Below is a small trained network, with its code and all its weights. Each question gives an input and a class and asks what happens when units are switched off, that is, made to give their printed mean instead of their output.

import numpy as np


def w(rows, s, z=0):
    codes = np.array(rows[::2]) - 128.0
    scale = np.full(codes.shape[1], s)
    scale[-1] = z or s
    return codes * scale


def norm(h):
    return h / np.sqrt((h * h).mean(-1, keepdims=True) + 1e-5)


def f(y):
    return y / 2 * (1 + np.tanh(0.7978845608 * (y + 0.044715 * y**3)))


def log_softmax(a):
    a = a - a.max(-1, keepdims=True)
    return a - np.log(np.exp(a).sum(-1, keepdims=True))


def net(x, mask):
    res = np.array(x, float).reshape(1, 7) / 4 @ E
    u = 0
    for l in range(4):
        y = f(norm(res) @ A[l][:, :-1].T + A[l][:, -1])
        res = res + np.where(mask[u : u + 5], y, B[l][:, -1]) @ B[l][:, :-1]
        u += 5
    return log_softmax(norm(res)[-1] @ U[:, :-1].T + U[:, -1])


A, B = {}, {}
E = w([
[181,144,139,203,113,128,95,133,63],'x0',
[163,164,167,185,160,45,177,209,138],'x1',
[172,143,62,88,136,7,178,105,178],'x2',
[93,29,82,110,94,149,148,46,87],'x3',
[171,109,138,150,146,68,177,126,190],'x4',
[99,244,182,4,112,66,237,150,84],'x5',
[102,72,144,171,49,109,122,108,68],'x6',
],0.0016)
A[0] = w([
[55,83,89,91,177,236,52,97,189,156],'0.n0',
[13,62,64,147,2,139,192,92,90,18],'0.n1',
[37,126,113,46,159,192,158,28,168,85],'0.n2',
[176,67,170,214,166,156,104,149,114,2],'0.n3',
[125,155,152,106,222,208,145,111,210,166],'0.n4',
],0.0027,0.00075)
B[0] = w([
[71,91,80,123,196,151,80,194,61,250],'0.n0',
[156,130,176,153,128,182,253,87,186,223],'0.n1',
[249,112,119,188,131,75,139,237,157,212],'0.n2',
[195,120,108,114,96,71,140,100,180,153],'0.n3',
[94,57,173,78,147,76,133,140,150,181],'0.n4',
],0.0033,0.0014)
A[1] = w([
[199,148,85,222,196,78,146,154,202,60],'1.n0',
[100,42,151,152,47,233,133,42,85,102],'1.n1',
[113,94,133,106,60,167,181,179,74,176],'1.n2',
[97,139,152,208,97,244,65,201,252,77],'1.n3',
[159,147,156,65,97,121,159,57,90,2],'1.n4',
],0.0028,0.00086)
B[1] = w([
[137,104,189,194,3,111,121,76,127,218],'1.n0',
[14,193,138,140,122,143,118,109,239,249],'1.n1',
[96,181,170,227,176,106,150,8,211,193],'1.n2',
[142,148,86,79,134,97,154,8,164,193],'1.n3',
[245,121,87,71,143,94,85,187,148,120],'1.n4',
],0.0032,0.0014)
A[2] = w([
[70,183,185,16,167,119,252,182,142,65],'2.n0',
[201,175,158,189,76,106,127,132,76,6],'2.n1',
[193,49,33,127,156,80,161,162,206,131],'2.n2',
[85,178,227,174,123,139,85,198,75,94],'2.n3',
[124,163,138,165,99,52,228,69,97,127],'2.n4',
],0.0029,0.0013)
B[2] = w([
[183,44,230,141,193,49,135,45,161,250],'2.n0',
[128,68,80,74,137,123,176,227,166,144],'2.n1',
[43,85,92,79,110,183,167,111,50,218],'2.n2',
[94,191,58,151,58,197,150,115,157,170],'2.n3',
[167,117,172,63,253,127,40,162,140,230],'2.n4',
],0.0034,0.0016)
A[3] = w([
[138,77,118,140,151,54,149,93,131,219],'3.n0',
[114,104,75,102,114,143,197,64,176,187],'3.n1',
[82,149,87,171,98,179,124,2,194,154],'3.n2',
[170,135,87,16,111,100,172,153,88,93],'3.n3',
[153,218,145,153,62,80,208,233,148,1],'3.n4',
],0.0036,0.0018)
B[3] = w([
[92,191,176,118,114,153,73,131,147,221],'3.n0',
[129,199,132,175,94,173,141,128,103,197],'3.n1',
[51,195,211,123,99,141,115,97,41,252],'3.n2',
[176,138,131,105,117,152,194,66,81,145],'3.n3',
[58,149,48,173,190,254,144,159,150,148],'3.n4',
],0.0044,0.0026)
U = w([
[173,162,251,65,207,25,184,105,183,196],'0',
[131,83,60,69,69,163,232,65,76,2],'1',
[27,179,171,198,44,202,86,28,63,203],'2',
[229,145,53,65,130,102,161,120,63,78],'3',
[200,46,111,223,31,25,46,173,199,59],'4',
[121,176,28,190,185,203,136,253,163,175],'5',
[75,1,29,80,201,135,57,166,92,78],'6',
],0.0077,0.0037)

Each question gives the input, the list of numbers given to net, and the class t.
The units are the neurons (one row each of A and B). Each row of codes is followed by its name. A weight is (code - 128) times the scale printed after its matrix; where a second scale follows, it is the last column's (A, B and U).
mask holds one flag per neuron, layer by layer. A switched-off neuron (its flag False) gives its mean, the last column of its row in B, instead of its output. The means were averaged over made-up inputs and are rounded, as every weight is.
A unit's drop is (log p(t) with every unit on - log p(t) with that unit switched off) / (log p(t) with every unit on - log p(t) with every unit switched off).
The circuit of an input: a set's keep is (log p(t) with only the set's units on - log p(t) with every unit switched off) / (log p(t) with every unit on - log p(t) with every unit switched off). Starting from the 12 units with the biggest drops (on a tie, the unit counted first), units are removed one at a time, each time the one whose removal leaves the highest keep (on an exact tie, the one counted first), for as long as the keep stays at least 0.8.
circuit, biggest first: the units of the circuit, biggest drop first
k most important neurons: the k neurons with the biggest drops, biggest first
top k neurons in layer l: the k neurons of layer l with the biggest drops, biggest first
drop when u is switched off: that unit's drop, to one decimal
input [6,8,7,-3,5,-2,7], class 5: circuit, biggest first : [3.n4]
input [4,-7,2,-1,0,6,-1], class 3: 2 most important neurons : [1.n4, 1.n1]
input [-3,1,-7,4,0,-2,-8], class 6: circuit, biggest first : [0.n0, 0.n4]
input [8,5,4,-1,5,-1,-1], class 5: 3 most important neurons : [3.n4, 2.n0, 2.n1]
input [-7,-7,5,-2,-7,1,1], class 1: circuit, biggest first : [0.n2, 2.n2, 3.n3]
input [4,7,6,4,-8,0,-4], class 3: 3 most important neurons : [0.n2, 3.n3, 1.n1]
input [-3,-8,0,-3,6,2,6], class 0: 3 most important neurons : [2.n4, 2.n3, 0.n2]
input [8,5,-7,-8,0,-1,3], class 5: circuit, biggest first : [2.n1, 3.n4, 3.n2]
input [0,4,-6,7,-7,0,-8], class 5: 3 most important neurons : [0.n0, 0.n2, 1.n0]
input [-2,-7,-6,1,-4,-1,-4], class 5: circuit, biggest first : [0.n0, 0.n2]
input [5,2,5,-7,-7,-4,4], class 5: circuit, biggest first : [2.n1, 2.n0]
input [3,5,-7,5,-1,5,-4], class 0: top 2 neurons in layer 2 : [2.n0, 2.n2]
input [-8,8,-4,-3,8,-5,2], class 4: 2 most important neurons : [1.n0, 1.n1]
input [-4,6,-5,5,-5,5,-2], class 0: circuit, biggest first : [2.n0]
input [-2,-4,-2,3,-7,8,1], class 0: 2 most important neurons : [2.n0, 0.n2]
input [-8,4,2,-7,1,-7,-6], class 2: top 3 neurons in layer 1 : [1.n0, 1.n3, 1.n4]
input [-2,-1,7,0,5,-3,-5], class 1: top 2 neurons in layer 1 : [1.n2, 1.n1]
input [2,-4,-5,-6,-1,8,0], class 0: 3 most important neurons : [2.n0, 1.n0, 3.n2]
input [5,-4,2,-2,-6,4,-2], class 3: top 2 neurons in layer 3 : [3.n3, 3.n2]
input [-2,1,7,-5,7,-5,-2], class 4: top 4 neurons in layer 1 : [1.n0, 1.n1, 1.n2, 1.n3]
input [0,3,3,3,0,0,4], class 0: circuit, biggest first : [2.n4]
input [5,-8,3,0,-8,0,-4], class 5: 2 most important neurons : [0.n0, 0.n2]
input [7,7,5,4,-6,-7,-8], class 4: top 2 neurons in layer 1 : [1.n0, 1.n1]
input [6,8,4,2,-8,0,-1], class 5: drop when 3.n4 is switched off : 0.3
input [-2,-4,-2,1,3,-3,-7], class 6: drop when 0.n0 is switched off : 0.6
